(in the rows, 128 means zero)
Each name stands for a flat space through zero: a line, a plane or more. A row that begins with a name and a colon came from that space; any other row is followed by the name of the space it lies nearest, among the names in its block.
paze_gevi: [132 150  58 123 180 115 153 111 144  84 129 125 131  68 173 187 135 148
 109 159 164]
podub_tar: [112 114  96 114 121 162 109 138 103 113 125 143 140 126 163 190 202  87
  76 137 181]
mavag_taze: [119  72 148 149 162 126 111  98 155 154 111 156 137 182 127  91 119 126
 180 121 143]
paze_gevi: [125 143 138 143 127 115 149 140  88 137 120 144  95  74 121 122  79 143
 138 142 146]
podub_tar: [ 90  89 153 114 118 125 113 123  92 119  93 148 123 147 136 124 131 164
 157 130 100]
podub_tar: [145 163 141 178 182  64 190 129 171 105 113 114 112 113 101 127  81 129
 117 161 147]
podub_tar: [149 175  63 186 165 140 127 138 190  95 141 126 173 117  97 145  77 142
 178 174 112]
petil_zum: [140 162 129 112 123 123 143 140 118 119 142 124 115  94 138 129 117 101
 110 147 147]
siga_zovu: [114 124 168 136 113 132 125 140 118 149 123 134 121 127 124 118 124 121
 126 116 124]
petil_zum: [145  98 117  55 145 144  85  67 183 145 163 120 155 167 175  62 128 143
 200  96  83]
mavag_taze: [105 124 160  73 126 123 115 116 104 113 121 149 118 113 169  94  99 139
 181 153 105]
paze_gevi: [149 157 107 173 109 101 167 154  92 123 120 109 100  98  63 139  89 166
 103 129 117]
petil_zum: [ 96 104 139  97 137 135 106 119 153  92 111 127 162 176 166 158 194 117
 115 136 109]
paze_gevi: [140 105 116  75 163 109 134  77 147 135 142 121 115 121 181 108 141 138
 132 107 145]
petil_zum: [127 113 127  66 130 124 116 112 117  97 127 136 130 160 165 122 165  89
 124 155 146]
siga_zovu: [134 111  76 121 119 133 121 127  82 101 116 143 124 139 114 143 135 137
 134 154 144]
paze_gevi: [142  68 106  71 132 129 116  73 105 166 141 128 102 136 166 102 162 147
 123  72 152]
siga_zovu: [135 151  83 156 142 153 108 142 163  95 134 137 172 146 111 145 116 113
 162 173 122]
petil_zum: [170 122  53 126  90 199  69 130 105 157 171 152 150 147  93  89 101 105
 193 131 138]
siga_zovu: [141 117 111 125 140  74 167 120 119  84 102 104 113 168 101 147 158 139
  79 141 132]
podub_tar: [144 131  97 122 136 140 127 121 134 133 145 126 130 115 143 144 148 106
 106 124 163]
paze_gevi: [152 121 164 135  78  90 159 152  81 133 114 103  92 185  55 107 148 102
  63 113 130]
petil_zum: [128 164 156 114 101 114 127 163 117  73 116 130 140 169  94 106 105  91
 151 196  93]
siga_zovu: [134 128 137 137 147 142 113 118 183 143 143 127 155 153 136 113 132 102
 146 122 128]
podub_tar: [151  94 151 108 124 135 102 100 141 171 146 141 126 181 115  43 100 106
 189 110 125]
siga_zovu: [165 137 122 143 141  71 191 101 117 172 140  88  65  63 105 104  79 201
  96  64 125]
mavag_taze: [144 136  53 184 164 164 131 113 196 168 162  96 157  77 147 205 175 156
  66  57 155]
mavag_taze: [134 107 119 144 168 142 110 105 171 146 135 152 148 151 141 105 115 103
 175 138 159]
mavag_taze: [111 132 121 125 151 126 123 117 154 107 121 129 146 118 150 137 116 161
 159 140  98]
petil_zum: [114  70 190  77 165  74 137  74 142 128 101 136 107 185 161  64 126 138
 166 122 118]
mavag_taze: [103 116 213 125  56 131 119 166  68 156 109 130 105 154  90  99 129 124
 115 103  88]
podub_tar: [ 78 116 176 108  75 132 118 153  71 120  97 124 118 120 132 151 152 175
 109 107  67]
petil_zum: [ 94 161 211 196 125 109 149 180 139 121  94 139 131 128  87 129  84 113
 136 164 107]
paze_gevi: [126 136 220 148  95 116 133 155 133 162 125 123 118 167  85  75 105  91
 130 115 105]
petil_zum: [132 104 125 121 137  94 154 113  97 124 109 127  96 130 124 129 135 144
 105 123 150]
siga_zovu: [173 109  52 149 129 129 133 118 110 129 136 126 122 159  82 133 139 121
 111 127 170]
paze_gevi: [145 158 136 131 136  84 167 137 138  95 122 105 116 135 106 130 121 117
  97 152 126]
siga_zovu: [179 119  90 165 141 115 149 110 148 166 149 108 115 143  82 109 119 128
 107  91 159]
mavag_taze: [152 152  43 132 168 101 163 110 149  80 131 100 131  94 135 182 139 169
  93 141 137]
petil_zum: [130 113 125 128 155 102 160 100 128 154 127 115  97  85 154 142 137 163
  91  85 153]
paze_gevi: [121 136 160 147  80 139 111 169 112 114 114 129 145 185  71 115 127 106
 136 148  88]
podub_tar: [123  53 140 152 161  82 156  91 101 154  87 144  87 159 113 113 133 161
 121 101 170]
mavag_taze: [163 142 117 151 108  92 164 158 108  91 115 108 116 189  56 142 158  73
  57 160 160]
mavag_taze: [128 161 122 121 108 120 135 148 100  98 124 126 121 102 109 121  83 154
 154 161  91]
paze_gevi: [143 157 116 125  95 105 132 153 121  66 115 105 145 184  62 112 106 145
 148 172  55]
podub_tar: [131 158 163  57  64 186  72 150 128 141 174 126 154 141 155  89 146  60
 146 126  94]
mavag_taze: [109  82 136 122 196 129 109  81 201 129 120 148 161 173 183 122 156 110
 164 131 152]
podub_tar: [149 125 135 102 107 157 101 126 137 156 159 130 136 154 133  96 144  72
 130 115 145]
siga_zovu: [150 140  64 145 136 128 130 137 138  78 125 122 153 164  98 162 150 109
 112 169 142]
siga_zovu: [125 129 139 121 128 157 102 132 162 135 143 132 157 153 147 130 159  78
 125 129 139]
[130 125 107  70  89 153 120 128  57 146 149 129  95  71 171 151 167 119
  77 100 164] : siga_zovu
[138 153 118 168 103 154 125 158 109 156 142 132 123  92  96 132  97 127
 128 121 135] : siga_zovu
[172 147 111 122 158 135 131 120 174 136 165 133 137 145 143 114 145  21
 106 154 214] : podub_tar
[136 119 116 109 126 146 120 113 110 164 149 136 110  88 156 118 123 130
 131 101 154] : mavag_taze
[164  82 106  67 140 134 121  71 141 180 168 113 109 143 177 105 191  95
  85  60 186] : siga_zovu
[124  83 125 157  92 176  94 136 120 183 133 127 143 170 107 151 196 110
  83  63 145] : paze_gevi
[159 128  81 170  86 141 120 156  71 129 124 141 120 152  38 107  83 140
 158 148 124] : petil_zum
[143  94  83 173 137  93 159 110 101 135 103 112 102 134  74 140 116 211
 114  94 119] : mavag_taze
[102 106 197 124 101  93 152 140  74 139  94 127  86 133 114 120 135 142
  93 109 120] : siga_zovu
[115 135 140  76 123 122 136 123 125 112 134 108 122 110 181 163 190 111
  64 114 136] : mavag_taze
[112 136 193 141 123 113 152 155  93 144 112 152  93 104 133 127 122  70
  95 148 187] : paze_gevi
[149 103 132 105  83 100 144 129  52 133 116 121  82 157  80  95 125 141
 108 115 125] : paze_gevi
[168 167  55 114 145 147 125 107 162 135 178 108 139  70 145 122  93 156
 154 116 118] : podub_tar
[127  91 115 168 159 135 127 106 176 161 127 118 145 153 132 157 176 134
  94  78 152] : mavag_taze
[128 137 173 105  78 149 117 154  92 158 144 130 111 123 130 114 148  75
  93 112 144] : mavag_taze
[108  74 178  81 145 121 103 101 126 124 108 166 129 196 164  80 146  77
 170 155 154] : petil_zum
[158 142 102 134  92  96 149 143 100  96 120  96 118 165  52 116 111 164
 117 134  77] : paze_gevi
[118 134 133 173 130 112 156 145 116 132 110 122 113 102 107 161 126 152
  92 118 135] : petil_zum
[ 88 109 167 134 111 151 107 127 126 166 121 128 132 102 147 130 125 188
 147  74  73] : mavag_taze
[152 100  89 170 102 167 103 138  86 171 136 157 123 146  75 109 109 114
 152 119 167] : siga_zovu
[107 133  96 121 120 163  92 131  95 114 124 164 140  86 138 114  62 183
 227 162  87] : paze_gevi

Rows lie near named flat spaces through zero. A row that begins with a name and a colon came from that space; any other row is followed by the name of its block's space that it lies nearest.
monebivet: [117  54 125  72 130 137 125 126  87 147 118  99 153  93  43 130 104 119
 116 134  99]
pagibneni: [150 120 165  78 114 135  78 155 119 162  95 163 156 176 183  97 141 153
 133 108 114]
ditavnuv: [104 162 137 168 135 157 138 109 160  60 147 108  96  82 124 163 147 104
 105  89 154]
pagukug: [141 101 116 104 125 130 135 119 108 140 154 126 141 133  98 127 119 119
 120 155 123]
pagibneni: [ 95 134  96 165 128 134 149 126 163  80  80 161  99  81 101 105  97 142
 142 109 102]
ditavnuv: [133 119  73 108 142 160 143  78 174  45 113 163 105  97  83 123  75 109
 122 161 137]
ditavnuv: [143 153 132 158 129 115 129 149 107 158 131  80 141 140 176 159 189 126
 137 146 131]
pagibneni: [131 126 184 128 106  94 111 169 104 203 142 141 153 167 161 104 136 125
 149 148 141]
ditavnuv: [122 147 123 137 145 123 128 115 155 107 100 116 116 118 136 140 113 118
 143 142 154]
pagukug: [128 158 151 153 115 142 120 140 139 112 141 139 122 129 167 132 162 122
 121 108 137]
ditavnuv: [123 120 113 111 140 121 134 104 149 113 120 149 116 129 101 114  76 128
 134 138 140]
pagukug: [139  67 150  58 116 121 107 138 100 174 117 148 166 139  88  99  88 110
 140 182 127]
ditavnuv: [109 158 132 136 161 101 123 105 187 103  65 124 103 120 138 130  67 116
 167 152 184]
morfubu: [126 141 165 112 130 121 109 123 138 139 147 146 122 162 150 117 112 139
 119  89 150]
fuvilvaguk: [149  99 152  59 129 147  95 116 127 127 125 137 151 141 119 127 109 102
 122 159 153]
pagukug: [148 119 103 109 119 136 112 145 132 129  66 161 146 136 154 101 132 143
 152 162  97]
pagukug: [115 119  95 126 142 138 132 118 140  99  78 120 118  98 105 130 114 144
 132 112 103]
monebivet: [139 107 126 117 103 158 122 149  91 136 150 139 146 129 129 120 176 148
  99  91  75]
pagibneni: [138 131 146 113 131  84 143 102 116 181 235 164 115 214 122  99  73 155
 105  94 155]
fuvilvaguk: [150  83 116  34 147 132  91 107 142 128  53 149 153 143 108 106  63 122
 152 185 138]
fuvilvaguk: [146 139 119 152 112 138 145 131 114 125 183 127 131 133 138 140 166 112
 113 151 128]
ditavnuv: [114 112 162 111 117 154 101 150 116 125 103 121 141 104 128 130 155 130
 116  85 108]
monebivet: [121 126 131 142 136 111 134 139 110 153 118  80 135 115 124 151 146 122
 139 139 129]
pagibneni: [162 133 133  71 139 153 104  85 161  87 147 153 129 156 140 135  99  94
 116 169 184]
morfubu: [140 174 149 157 117 107 123 139 155 140 140 172 119 173 194 105 128 130
 148 143 159]
pagukug: [106 167 123 179 150 107 146 121 140 123 131  88  98 124 145 154 138 150
 127  76 136]
morfubu: [ 96 128 115 157 114 139 153 121 151  89 145 186  97 102  90  93  92 144
 114  80 104]
fuvilvaguk: [ 82 132 141 150 140  91 123 152 148 150  39 134 115 110 127  98  86 164
 170  90 112]
ditavnuv: [114 158 184 174 113  50 136 168 115 228 169 154 127 196 175  88 110 153
 160 119 151]
morfubu: [ 95 115 151 138 125 123 140 128 117 134 163 123 115 111  86 125 111 136
 107  70 122]
fuvilvaguk: [131 117 141  99 131 107 103 143 139 157  62 149 145 144 144 100  94 132
 167 166 135]
pagibneni: [157 142 137 111 119 147 109 125 149 106 125 155 138 142 165 127 139  97
 135 181 159]
pagukug: [171  77  82  84  98 187 125 135  87 108 141 147 164 113 105 124 179 120
  99 166  64]
fuvilvaguk: [122 143 201  81 145 103  64 143 150 168  59 132 139 176 191 111 101 149
 155  89 165]
monebivet: [140 154 147 135 108 136 122 126 158 109 160 197 119 157 162  98 116 116
 127 142 155]
morfubu: [134 126 131 110 133 133 114 127 126 131 115 122 133 138 139 131 133 138
 125 114 124]
fuvilvaguk: [170 163 158  44 172 148  62  80 152 112 129 102 125 214 210 162 134 160
  92  48 176]
fuvilvaguk: [120 127 192 125 119 115 117 142 106 167 181 107 139 142 131 140 141 107
 116 113 161]
pagibneni: [180 148  97 106 120 187 101 123 139  74 107 140 143 138 193 147 197 122
 112 150 114]
monebivet: [131 145 120 131 136 124  99 160 127 147  34 115 138 141 193 122 165 180
 152  88  85]
pagukug: [126 139 121 146 130 132 136 126 125 120 142 112 121 123 133 142 148 133
 117 108 122]
pagukug: [116 145 113 152 154  83 141 128 127 163 102  92 116 145 139 134 113 161
 150 111 127]
pagibneni: [118 147 137 145 114 128 128 129 186  89  96 206 112 115 137  86  78  99
 161 180 161]
monebivet: [129 120 151 138 104 140 131 146 112 133 162 132 141 112 120 131 155  96
 121 153 133]
morfubu: [129 100 124  84 137 153 118 105 128 101 126 120 132 110  89 138 109 116
 109 124 131]
ditavnuv: [166 119  78 131 132 106 161 116  84 171 195  99 140 171 123 144 149 140
 117 167 112]
morfubu: [168 132 120  85 139 144  98 116 140 116  95 122 148 149 167 143 140 109
 139 185 153]
monebivet: [128 127 153 132 110 134 122 143 130 128 133 145 137 118 133 121 136 101
 135 157 141]
monebivet: [117 134 119 164 140 119 148 134 107 136 132  54 128  94 116 174 168 115
 128 133 128]
morfubu: [140 153 161 121 130 138  95 141 134 130 105 109 138 142 187 147 168 123
 131 118 147]
fuvilvaguk: [ 93 127 188 145 101 131 107 173 138 135  88 159 134  95 136 100 130 113
 149 115 128]
morfubu: [171 158 156 107 140 116  81 152 114 175  85  72 164 178 230 164 196 125
 153 165 155]
pagibneni: [130 129 106 120 139 137 136 102 138 102 143 130 114 130 113 133 112 135
 112 111 129]
monebivet: [130  90 114  74 137 128 113 121 115 144  99 141 138 144 102 105  93 163
 123 100  95]
[166 157 139  95 130 163  86 117 169  82  91 150 137 145 195 138 147  97
 137 175 170] : morfubu
[146 162  93 142 141 189 107 123 174  28  26  91 129  58 175 182 194  83
 147 187 140] : ditavnuv
[102 102 148 109 139  98 127 129 105 174 134 113 127 142  93 115  91 162
 122  68 114] : pagibneni
[153 171 106 177 122 116 144 139 139 129 129 127 127 142 185 138 166 114
 153 191 143] : ditavnuv
[ 97 164 146 149 165  99 128 102 179 105  94 102  95 116 131 146  77 117
 151 118 189] : ditavnuv
[143 159 122 164  98 127 132 154 140 131 136 196 125 159 184  88 148 146
 140 135 109] : pagibneni
[156  84 100  98 107 161 134 134  70 141 179 123 155 132 100 132 175 140
  87 119  69] : ditavnuv
[124 131 106 147 136 143 143 117 135  93 120  93 123  84 108 161 144  99
 128 159 137] : pagibneni
[157 142 151  68 145 166  83  95 143  94 145 120 129 165 168 154 144 131
  89  78 158] : fuvilvaguk
[115 134 125 143 133 142 132 122 148  90 104 113 120  84 114 146 129  99
 135 149 144] : monebivet
[135 121 111 145 128  98 155 129 105 166 161 110 134 140 112 131 124 123
 137 168 130] : fuvilvaguk
[131 135 106 218  87 106 190 165  91 162 204 132 134 109 116 125 177  97
 140 205 109] : fuvilvaguk
[100 164 103 173 159 106 142 118 156 110  78  97  94 113 141 142 117 163
 144  79 123] : pagukug
[139 144 111 156 122 134 146 129 105 132 182 112 121 144 145 144 175 150
  99  88 103] : monebivet
[114  88 162  87 108 169  89 159 114 118  71 136 154  86 113 117 150 124
 121  99  91] : pagukug
[109 128 113 150 144 112 156 111 115 133 163  90 109 119  94 148 120 143
 111  87 122] : fuvilvaguk
[117 122 159 134 127 109 140 123 117 151 182 110 127 127 100 139 112  98
 123 145 165] : morfubu
[115 132  98 145 140 142 135 125 130 101  94 103 116  98 122 144 146 152
 122  87  95] : pagukug
[117 145 121 190 103 110 150 170 111 157 129 143 127 126 152 108 165 152
 143 117  88] : pagibneni
[ 87  83 156  99 151 102 137 109 104 159 152  77 124 105  39 143  71 124
 114  89 143] : fuvilvaguk
[119 192 125 195 124 159 125 140 181  52  75 128 105  79 190 153 182 103
 145 138 146] : monebivet
[134 108 107 110 130 136 138 112 116 122 154 130 128 129  97 127 117 132
 110 124 115] : ditavnuv
[124 124 132 120 127 108 141 109 139 138 172 172 114 159 106  97  71 136
 123 120 144] : morfubu
[125  82 169  69 102 149  73 177 109 157  43 164 170 121 138  85 136 143
 144 116  83] : ditavnuv
[142 105 148 111 123 122 105 173  47 211 129  53 170 153 159 155 217 170
 111  73  70] : pagibneni
[130 125 105 112 139 136 105 144 121 133  49 118 135 134 159 121 150 184
 135  74  73] : monebivet
[139 135 105 152 139 127 160 107  92 135 213  64 121 134 112 178 171 129
  90 106 126] : ditavnuv

Each name stands for a flat space through zero: a line, a plane or more. A row that begins with a name and a colon came from that space; any other row is followed by the name of the space it lies nearest, among the names in its block.
dobif_dako: [112 159 114 116 112 106 117 151  96 136 112 101  96 171 182 129  80 103
 144 123  81]
dobif_dako: [ 92 100 130 174 149 166  98 136  97 108  70 121 194 153  94 162 152 121
 141 129 137]
dobif_dako: [168 104  92  83  97 139 157 203 140 100 229 132  16 100 102  83 102 102
  76 151 129]
gege_fuz: [139 128 121 126 126 103 142 132 153 130 164 141 118 108 116 125 130 128
 119 130 134]
gege_fuz: [137 144 161 117 137 113 136  78 147 143 122 138 145 127 146 122 141 153
 147 102 124]
teko_nis: [138 141 111 117 107 140 115 148 102 130 135 113 117 127 150 126 113 127
 122 162 143]
dobif_dako: [100 161  99 117 109 110 112 174  84 132 108  91  87 180 184 134  67  90
 141 131  76]
kada_fev: [ 90  96  94 184 151 122 119 172 139 106 132 140 179 119  58 173 149 106
 115 143 150]
gorir_zin: [151 150 129  60 116 160 143 140 135 118 188 121  85 114 141 104 120 153
 110 143 156]
gorir_zin: [150 136 121 116 107 160 125 110 113 154  97 117 103  99 160 105 120 140
 108 165 153]
dobif_dako: [154 108 134 141 123 146 151  73 156 171  72 143  92  69 133  89 139 136
  94 136 141]
dobif_dako: [108 138 130 134 128 122 108 144  96 117 111 111 143 174 147 144 112 115
 154 116  99]
gege_fuz: [106 119  72 133 123 123 155 171 154 146 118 125  46  96 119 113  89  85
  75 143 111]
teko_nis: [ 99 155  94 118 124 123 139 139 134 158  91 109  78 122 165 123  85 107
 107 137 109]
kada_fev: [ 35 164  81 136 172  32 150 198 186 108 192 133 142 167  94 196  95  86
 140  80  80]
teko_nis: [120 141  85 146  91 106 119 157  86 165  61  96  46 146 197 106  56  71
 115 147  65]
dobif_dako: [118 175 132 119 140  89 135  85 164 159 135 136 171 105 151 150 136 160
 139 133 155]
teko_nis: [108 157  95 121 111 123 115 159  99 141 109 100 102 146 171 135  85 107
 125 152 112]
gorir_zin: [132 113 140 139 134 137 110 141 112  98 153 132 176 145  99 147 153 137
 146 130 145]
kada_fev: [134  92 126 122 133 182 140 138 135 114 126 133 101 105  90 108 143 128
  97 133 148]
kada_fev: [ 88 112 129 138 155 156 124 146 127 104 110 125 153 151  93 150 139 121
 131 107 124]
kada_fev: [115 104 133 110 159 150 156 141 175  97 178 150 127 110  62 131 157 139
 108 104 150]
dobif_dako: [161  98 163 133 120 141 133  94 118 131  97 135  98 135 136  89 135 125
 134  98  96]
gorir_zin: [128 147 124  77 123 158 131 154 121 111 169 113 102 137 137 121 116 140
 121 136 141]
gorir_zin: [156  59  96 194  97 177  91 177  63 110  89 122 131 112  90 122 140  94
 101 193 152]
teko_nis: [113 163 120 113 120 110 127 125 117 149 104 109 104 149 179 126  92 118
 138 122  98]
gege_fuz: [119 122  91 129 125 114 156 151 160 145 132 133  65  95 119 113 104 101
  88 134 117]
kada_fev: [161 123 117 152 108 103 122 122 128 143 142 139 141  94 128 126 137 131
 120 165 154]
gorir_zin: [109 149 137 109 139 131 122 129 123 118 136 119 149 153 137 144 126 139
 146 116 127]
gege_fuz: [175  52 186 106 140 215 127 136 114  51 189 150 146 139  42 102 195 158
 131 102 158]
gege_fuz: [164 106 137 158 113 112 129  96 130 150 103 143 122 101 132 106 139 126
 123 136 126]
gege_fuz: [128 116 169  82 156 166 160  99 166 111 145 141 105 128 103 103 150 154
 124  75 124]
teko_nis: [ 98  54 100 199 154 132 142 164 155 109 103 153 125 106  37 139 148  82
  93 115 116]
teko_nis: [157 161 143  91 108 126 131  95 121 152 128 119 102 123 184 103 113 149
 134 135 128]
kada_fev: [168  92  90 128  95 161 146 154 131 143 130 131  39  66 116  79 114 107
  64 177 148]
gorir_zin: [108 122 154 193 150  88 106  79 126 142  68 141 221 146 122 165 158 132
 170 104 116]
teko_nis: [151 154 172 113 117 103  99 109  87 112 152 119 175 186 168 138 132 149
 189 108 108]
kada_fev: [124 138 127  94 129 130 149 135 144 129 144 124  77 131 139 109 108 123
 118 109 108]
gege_fuz: [177 121 117 153 108  55 141 120 164 144 191 161 129  77 113 122 141 128
 118 151 146]
gorir_zin: [118 132 137 134 139 112 128 120 136 126 129 133 148 139 124 140 134 130
 142 111 119]
[107 104 132 151 153 129 124 145 138  97 147 141 176 139  74 157 156 127
 136 113 138] : teko_nis
[104 121 129 112 146 121 128 182 129  75 197 129 142 172  87 153 131 118
 145  98 112] : gorir_zin
[117 131 135 132 122 126 110 143  89 117 105 110 124 178 152 131 107 108
 153 110  86] : dobif_dako
[165 106 146 118 125 141 125 136 130  95 196 145 154 116  88 126 165 152
 130 139 166] : gorir_zin
[160  85 106 108 107 159 145 188 126  96 187 132  45 110  90  90 118 102
  86 142 127] : dobif_dako
[180  90 137 122 108 151 160  96 150 152 110 145  45  75 127  62 130 124
  86 128 123] : dobif_dako
[170  76 173 162 130 121 119 107 121  98 149 157 170 137  83 120 176 136
 153 102 123] : teko_nis
[159 110 135 124 113 138 147 102 138 151 104 135  71  99 141  84 122 123
 106 125 115] : dobif_dako
[109  78 127  94 144 233 118 214  93  40 180 114 120 167  51 132 147 122
 113 124 149] : gege_fuz
[124 104 136 181 139  93 123 111 136 132 103 146 167 129 105 143 147 115
 142 111 112] : gorir_zin
[119 185 141  80 129 143 131  85 131 159 102 109 127 128 190 124 113 163
 137 130 141] : gorir_zin
[ 74 117 114 101 152 176 147 169 133 106 106 110  69 160 111 122 100  99
 108  89  89] : kada_fev
[127 134 122 126 127 120 121 146 123 116 157 127 145 134 121 142 130 130
 134 137 138] : gege_fuz
[100 126 125 129 134 166 134 112 119 152  41 110  86 135 154 110 104 112
 114 113  98] : gege_fuz
[116 155 137 116 141  82 136 122 153 125 167 136 150 142 132 147 128 137
 150 104 118] : kada_fev
[121 158 148 110 140 103 147  80 161 156 114 134 125 122 157 122 125 146
 138  99 115] : gege_fuz
[ 84 155  84 138 117 111 109 180  91 135  96  94 108 167 166 151  75  87
 132 143  92] : teko_nis
[123 150 146 126 118 107 115 111  96 142  85 109 115 177 186 121  98 114
 162 100  71] : dobif_dako
[145 102 120 109 132 130 149 169 158  90 221 149 109 107  68 123 146 129
 106 128 150] : gege_fuz
[153 128  98  62  92 225 113 200  73  94 174  92  66 125 136 101 106 134
  90 194 175] : gorir_zin
[123 107  97 144 120 144 131 160 123 129 114 124  95 111 112 121 116 103
  98 150 129] : kada_fev
[102 172 154 107 154  86 144  82 166 147 126 133 152 144 155 143 126 150
 157  82 108] : gorir_zin
